Below are the code and all the weights of a small trained network. Each question names an input and a target symbol and asks about switching units off, where a switched-off unit gives its printed mean instead of its output.

import numpy as np


def w(rows, s, z=0):
    codes = np.array(rows[::2]) - 128.0
    scale = np.full(codes.shape[1], s)
    scale[-1] = z or s
    return codes * scale


def norm(h):
    return h / np.sqrt((h * h).mean(-1, keepdims=True) + 1e-5)


def softmax(a):
    e = np.exp(a - a.max(-1, keepdims=True))
    return e / e.sum(-1, keepdims=True)


def log_softmax(a):
    a = a - a.max(-1, keepdims=True)
    return a - np.log(np.exp(a).sum(-1, keepdims=True))


def net(x, mask):
    ids = ['ΓΨαβδεζηλμξστ'.index(c) for c in x.split()]
    T = len(ids)
    res = E[ids] + P[:T]
    u = 0
    for l in range(2):
        r = norm(res)
        for j in range(3):
            rows = slice(4 * j, 4 * j + 4)
            q, k, v = (r @ M[l][rows].T for M in (Q, K, V))
            z = softmax(np.where(np.tri(T) > 0, q @ k.T / 4**0.5, -1e9)) @ v
            o = O[l][rows]
            res = res + np.where(mask[u + j], z, o[:, -1]) @ o[:, :-1]
        u += 3
    return log_softmax(norm(res)[-1] @ U[:, :-1].T + U[:, -1])


Q, K, V, O = {}, {}, {}, {}
E = w([
[40,122,114,122,118,146,109,159,133,227,163,195],'Γ',
[147,118,78,183,179,139,102,139,164,146,178,70],'Ψ',
[126,226,104,110,184,49,160,222,173,203,30,134],'α',
[159,68,153,122,126,116,145,100,162,192,143,152],'β',
[200,165,72,158,146,82,131,168,123,141,129,140],'δ',
[154,71,87,16,210,181,111,103,127,152,138,162],'ε',
[102,91,106,134,161,149,81,91,111,108,126,117],'ζ',
[151,201,168,101,195,182,108,206,171,152,153,134],'η',
[90,112,95,149,153,213,52,130,93,152,107,132],'λ',
[100,92,121,175,139,104,102,164,201,196,37,162],'μ',
[116,188,150,126,231,164,53,71,158,129,158,4],'ξ',
[146,133,16,131,98,66,42,145,178,170,86,98],'σ',
[122,153,179,149,120,140,103,125,121,182,126,110],'τ',
],0.018)
P = w([
[118,104,155,116,115,98,177,139,111,92,140,90],'0',
[179,114,55,163,153,171,187,62,165,70,98,108],'1',
[176,122,21,104,201,111,82,168,22,221,118,4],'2',
[199,85,205,118,131,64,27,190,185,196,209,147],'3',
[162,141,75,177,143,167,154,33,126,99,94,170],'4',
[203,140,67,109,192,85,93,220,55,213,120,54],'5',
],0.019)
Q[0] = w([
[113,117,159,155,80,163,155,99,206,117,112,187],'L0H1',
[116,155,139,172,32,166,170,95,188,64,165,141],'L0H1',
[190,174,137,114,143,118,1,191,197,119,165,138],'L0H1',
[89,114,81,170,102,150,136,121,48,151,57,65],'L0H1',
[151,144,164,180,107,176,155,141,168,108,145,80],'L0H2',
[185,128,161,198,92,38,61,127,128,132,149,111],'L0H2',
[128,44,155,181,165,89,65,158,197,197,188,124],'L0H2',
[193,170,42,156,140,154,105,111,14,121,130,58],'L0H2',
[82,145,101,85,153,81,131,138,36,142,89,73],'L0H3',
[94,137,118,153,161,129,201,122,93,154,128,155],'L0H3',
[141,80,78,102,177,156,5,193,130,143,133,136],'L0H3',
[185,114,161,93,84,179,58,180,146,99,151,173],'L0H3',
],0.01)
K[0] = w([
[153,168,65,209,37,89,86,81,128,73,181,175],'L0H1',
[220,145,39,198,105,139,67,157,176,127,214,135],'L0H1',
[102,59,139,137,133,46,111,255,114,125,169,9],'L0H1',
[85,135,179,173,214,197,117,57,45,162,71,202],'L0H1',
[117,188,120,192,135,126,171,128,70,145,130,90],'L0H2',
[86,125,78,146,36,92,155,117,89,205,189,114],'L0H2',
[141,81,140,122,106,32,182,233,141,189,224,55],'L0H2',
[158,186,60,168,135,127,19,50,154,165,80,131],'L0H2',
[160,219,133,90,129,148,87,210,165,147,85,113],'L0H3',
[187,142,78,150,123,162,83,78,113,152,134,149],'L0H3',
[57,106,141,44,176,65,103,252,161,101,125,46],'L0H3',
[62,98,161,142,89,95,177,145,74,6,163,115],'L0H3',
],0.0087)
V[0] = w([
[167,117,222,102,140,163,161,91,42,163,111,69],'L0H1',
[134,78,151,124,32,7,104,148,110,115,85,52],'L0H1',
[1,133,128,123,87,113,182,150,151,76,204,146],'L0H1',
[194,92,95,51,138,72,157,175,38,51,128,136],'L0H1',
[209,156,106,206,109,182,110,126,153,168,70,191],'L0H2',
[96,142,99,98,45,87,176,95,109,134,153,67],'L0H2',
[22,172,94,77,111,178,114,165,117,183,136,176],'L0H2',
[129,180,164,42,66,88,119,106,132,43,94,104],'L0H2',
[83,116,198,119,106,147,145,176,117,68,152,48],'L0H3',
[180,134,108,113,153,193,102,105,162,195,122,139],'L0H3',
[121,96,87,70,128,141,125,16,161,109,132,98],'L0H3',
[156,158,124,88,138,111,115,117,224,156,89,74],'L0H3',
],0.0078)
O[0] = w([
[104,131,80,103,227,108,162,36,178,160,138,91,254],'L0H1',
[191,237,91,41,156,171,72,85,137,80,188,92,183],'L0H1',
[76,176,113,217,29,185,152,138,86,148,254,187,109],'L0H1',
[61,131,75,37,89,178,35,101,143,75,113,88,129],'L0H1',
[123,164,153,148,139,188,118,58,159,163,93,79,138],'L0H2',
[140,64,49,154,63,64,114,116,190,175,112,134,124],'L0H2',
[130,144,99,43,212,97,125,94,170,105,91,100,32],'L0H2',
[111,89,186,137,76,30,172,146,144,123,141,215,12],'L0H2',
[94,164,155,118,100,179,95,132,156,192,24,127,148],'L0H3',
[121,146,51,113,112,93,148,87,107,151,204,148,169],'L0H3',
[232,187,179,137,136,72,190,198,154,133,176,129,142],'L0H3',
[46,102,155,148,125,89,128,116,96,190,184,134,180],'L0H3',
],0.0078,0.0065)
Q[1] = w([
[169,63,157,108,113,163,149,68,212,79,183,188],'L1H1',
[143,110,98,172,85,136,174,77,181,55,133,193],'L1H1',
[125,114,81,117,97,131,132,164,55,199,180,74],'L1H1',
[134,94,184,140,144,89,3,203,149,156,112,95],'L1H1',
[151,146,121,193,134,194,187,48,168,49,119,116],'L1H2',
[136,75,175,137,120,149,99,174,210,44,96,122],'L1H2',
[144,85,218,135,118,115,156,95,200,170,146,165],'L1H2',
[96,152,150,115,188,98,60,142,200,203,200,133],'L1H2',
[125,135,129,148,98,72,163,125,112,89,58,112],'L1H3',
[101,155,180,133,91,103,196,75,141,77,95,160],'L1H3',
[138,62,89,74,121,110,76,225,113,223,173,93],'L1H3',
[135,85,129,103,123,165,96,138,92,156,168,69],'L1H3',
],0.012)
K[1] = w([
[144,45,111,139,157,154,216,18,129,188,129,214],'L1H1',
[187,92,94,190,160,87,146,55,152,206,129,234],'L1H1',
[100,150,113,185,92,102,114,147,55,93,135,36],'L1H1',
[11,115,116,74,18,125,230,178,238,125,139,58],'L1H1',
[226,192,150,200,225,142,107,24,140,112,19,191],'L1H2',
[146,109,130,93,189,155,154,207,114,44,19,156],'L1H2',
[140,124,202,135,172,71,176,163,124,99,62,249],'L1H2',
[2,171,185,73,49,145,187,111,151,53,146,55],'L1H2',
[203,55,88,171,134,94,126,119,159,212,56,173],'L1H3',
[168,132,135,224,221,125,119,100,64,171,102,147],'L1H3',
[38,101,139,46,8,118,217,217,181,105,166,14],'L1H3',
[132,104,143,140,94,194,171,178,228,100,161,91],'L1H3',
],0.0095)
V[1] = w([
[59,109,149,64,74,175,127,142,223,125,152,211],'L1H1',
[219,54,125,90,159,133,170,121,166,60,120,151],'L1H1',
[148,142,160,118,93,49,152,183,194,138,181,141],'L1H1',
[175,126,133,115,137,158,156,166,27,99,238,121],'L1H1',
[161,141,153,182,130,201,134,66,165,94,153,178],'L1H2',
[135,178,130,151,109,204,136,117,196,123,86,166],'L1H2',
[74,103,120,144,156,166,94,26,149,144,160,82],'L1H2',
[39,39,191,143,113,137,119,126,124,150,36,95],'L1H2',
[77,80,86,65,129,212,77,137,104,144,92,145],'L1H3',
[122,61,212,118,148,177,132,61,105,44,127,122],'L1H3',
[145,81,180,76,58,42,52,123,152,113,120,151],'L1H3',
[96,195,245,85,150,160,61,154,168,192,123,129],'L1H3',
],0.013)
O[1] = w([
[61,174,128,69,169,119,169,135,219,196,118,118,66],'L1H1',
[173,82,159,80,180,153,103,105,151,164,177,138,79],'L1H1',
[95,99,122,177,115,139,157,110,206,196,169,104,91],'L1H1',
[90,99,109,121,147,178,146,138,19,205,187,115,129],'L1H1',
[141,150,56,111,145,175,53,157,183,145,153,90,115],'L1H2',
[102,123,89,159,185,160,78,150,148,95,149,108,136],'L1H2',
[103,102,98,116,84,78,67,149,169,244,161,126,255],'L1H2',
[135,43,42,161,116,113,125,112,40,126,99,116,111],'L1H2',
[172,66,131,129,133,176,147,151,157,151,161,181,156],'L1H3',
[128,89,187,109,50,187,141,125,132,160,124,3,71],'L1H3',
[176,94,142,177,116,142,43,121,129,61,118,110,99],'L1H3',
[202,121,131,177,185,164,144,134,142,136,188,64,192],'L1H3',
],0.014,0.0098)
U = w([
[124,145,163,225,63,175,150,173,73,172,147,210,132],'Γ',
[183,70,83,212,171,144,87,143,103,74,225,97,45],'Ψ',
[60,184,55,19,213,67,187,120,114,105,107,146,93],'α',
[227,87,176,48,121,67,190,112,116,158,172,145,110],'β',
[154,230,163,76,92,87,66,101,92,37,180,144,138],'δ',
[191,62,132,46,219,120,105,165,120,122,61,129,72],'ε',
[85,49,180,92,2,111,77,175,101,87,126,68,255],'ζ',
[183,229,153,120,140,232,201,131,149,96,99,67,216],'η',
[128,58,114,175,122,190,178,143,144,205,45,87,98],'λ',
[95,92,196,159,232,69,110,108,98,67,56,165,160],'μ',
[65,148,140,63,64,83,79,90,157,171,242,62,83],'ξ',
[184,170,47,160,69,119,73,70,219,123,98,168,90],'σ',
[139,178,180,199,120,100,145,44,88,162,87,44,116],'τ',
],0.0092,0.0063)

Each question gives the input, a string of symbols that net reads in full, and the target symbol t.
The units are the heads (4 rows each of Q, K, V and O). Each row of codes is followed by its name. A weight is (code - 128) times the scale printed after its matrix; where a second scale follows, it is the last column's (O and U).
mask holds one flag per head, layer by layer. A switched-off head (its flag False) gives its mean, the last column of its rows in O, instead of its output. The means were averaged over made-up inputs and are rounded, as every weight is.
A unit's drop is (log p(t) with every unit on - log p(t) with that unit switched off) / (log p(t) with every unit on - log p(t) with every unit switched off).
The circuit of an input: a set's keep is (log p(t) with only the set's units on - log p(t) with every unit switched off) / (log p(t) with every unit on - log p(t) with every unit switched off). Starting from all 6 units, units are removed one at a time, each time the one whose removal leaves the highest keep (on an exact tie, the one counted first), for as long as the keep stays at least 0.8.
circuit, biggest first: the units of the circuit, biggest drop first
unit that matters most: the unit with the biggest drop
heads that matter: for each layer, one digit per head in row order, 1 if its drop is at least 0.15 and else 0, layers parted by /
input β α τ λ β μ, target δ: unit that matters most	L0H2
input τ μ τ β, target σ: circuit, biggest first	[L0H3; L1H1; L0H2]
input τ ζ α τ Γ η, target Ψ: heads that matter	111 / 001
input ζ ζ α λ Γ β, target ξ: circuit, biggest first	[L0H1; L1H2]
input τ τ β, target Ψ: circuit, biggest first	[L0H3; L0H2; L1H3]
input Γ σ σ τ, target α: circuit, biggest first	[L0H1; L0H2; L1H3]
input ζ ζ τ, target ξ: circuit, biggest first	[L0H1; L1H2]
input ζ τ δ ζ, target η: circuit, biggest first	[L0H3; L1H2; L0H2]
input η α λ, target λ: circuit, biggest first	[L1H3; L0H3; L1H2; L1H1]
input ξ τ ξ ζ Γ η, target τ: heads that matter	011 / 011
input Γ β Ψ, target Γ: heads that matter	100 / 000
input β τ σ ζ ζ α, target δ: circuit, biggest first	[L0H2; L0H1; L1H2; L1H1]
input ζ μ δ ξ Ψ σ, target ξ: heads that matter	111 / 100
input ε ε ε ε β Γ, target ζ: heads that matter	100 / 001
input σ ζ β λ, target δ: unit that matters most	L0H1
input σ η β, target μ: heads that matter	010 / 011
input α η ζ Γ, target μ: heads that matter	010 / 010
input σ τ η, target μ: circuit, biggest first	[L1H3; L1H2; L0H2]
input Ψ ε τ, target α: heads that matter	110 / 001
input τ τ τ δ ζ ξ, target Ψ: unit that matters most	L0H3
input τ Γ λ α, target σ: heads that matter	111 / 100
input δ Γ ζ, target ε: heads that matter	101 / 101
input Γ Γ ζ ε, target α: heads that matter	110 / 100
input ζ τ η τ η, target η: heads that matter	000 / 000
input σ β ζ Γ, target δ: heads that matter	100 / 011
input α α σ β α Ψ, target σ: circuit, biggest first	[L1H1; L0H3]
input β μ η, target δ: unit that matters most	L0H2
input ζ ε ξ σ β, target β: circuit, biggest first	[L0H3; L1H1; L0H1; L1H3]
